Here is a tiny trained network, its code and every weight. The questions are about switching its units off for an input and a class, where a switched-off unit gives its printed mean instead of its output.

import numpy as np


def w(rows, s, z=0):
    codes = np.array(rows[::2]) - 128.0
    scale = np.full(codes.shape[1], s)
    scale[-1] = z or s
    return codes * scale


def f(y):
    return np.maximum(y, 0)


def log_softmax(a):
    a = a - a.max(-1, keepdims=True)
    return a - np.log(np.exp(a).sum(-1, keepdims=True))


def net(x, mask):
    res = np.array(x, float).reshape(1, 2) / 4 @ E
    y = f(res @ A[0][:, :-1].T + A[0][:, -1])
    res = res + np.where(mask, y, B[0][:, -1]) @ B[0][:, :-1]
    return log_softmax(res[-1] @ U[:, :-1].T + U[:, -1])


A, B = {}, {}
E = w([
[144,14,125,25],'x0',
[241,94,253,134],'x1',
],0.012)
A[0] = w([
[71,206,114,177,192],'N0',
[119,149,129,123,100],'N1',
[167,78,197,139,210],'N2',
[74,178,154,171,253],'N3',
[118,6,161,48,206],'N4',
[166,57,142,96,211],'N5',
[32,106,24,158,154],'N6',
],0.017,0.008)
B[0] = w([
[156,23,176,6,238],'N0',
[84,130,103,162,136],'N1',
[178,226,95,173,228],'N2',
[184,56,184,97,223],'N3',
[21,165,76,161,246],'N4',
[59,214,49,201,209],'N5',
[21,26,104,68,255],'N6',
],0.011,0.02)
U = w([
[60,101,101,140,214],'0',
[246,90,254,127,235],'1',
[94,208,86,183,84],'2',
[108,64,147,42,49],'3',
[135,55,161,224,3],'4',
[232,164,147,220,148],'5',
],0.012,0.0041)

Each question gives the input, the list of numbers given to net, and the class t.
The units are the neurons (one row each of A and B). Each row of codes is followed by its name. A weight is (code - 128) times the scale printed after its matrix; where a second scale follows, it is the last column's (A, B and U).
mask holds one flag per neuron, in row order. A switched-off neuron (its flag False) gives its mean, the last column of its row in B, instead of its output. The means were averaged over made-up inputs and are rounded, as every weight is.
A unit's drop is (log p(t) with every unit on - log p(t) with that unit switched off) / (log p(t) with every unit on - log p(t) with every unit switched off).
The circuit of an input: a set's keep is (log p(t) with only the set's units on - log p(t) with every unit switched off) / (log p(t) with every unit on - log p(t) with every unit switched off). Starting from all 7 units, units are removed one at a time, each time the one whose removal leaves the highest keep (on an exact tie, the one counted first), for as long as the keep stays at least 0.8.
circuit, biggest first: the units of the circuit, biggest drop first
top k neurons: the k neurons with the biggest drops, biggest first
drop of u: that unit's drop, to one decimal
input [-1,1], class 1: circuit, biggest first => [N4, N6]
input [-8,0], class 1: circuit, biggest first => [N4, N3]
input [-3,4], class 5: circuit, biggest first => [N6]
input [2,0], class 2: circuit, biggest first => [N6, N0]
input [-5,7], class 5: top 3 neurons => [N0, N2, N6]
input [-5,8], class 5: top 2 neurons => [N0, N2]
input [-4,4], class 1: top 2 neurons => [N5, N4]
input [-2,5], class 5: top 2 neurons => [N4, N6]
input [-6,-1], class 3: top 2 neurons => [N2, N0]
input [5,-2], class 0: drop of N2 => 1.6
input [3,-6], class 3: drop of N5 => 0.6
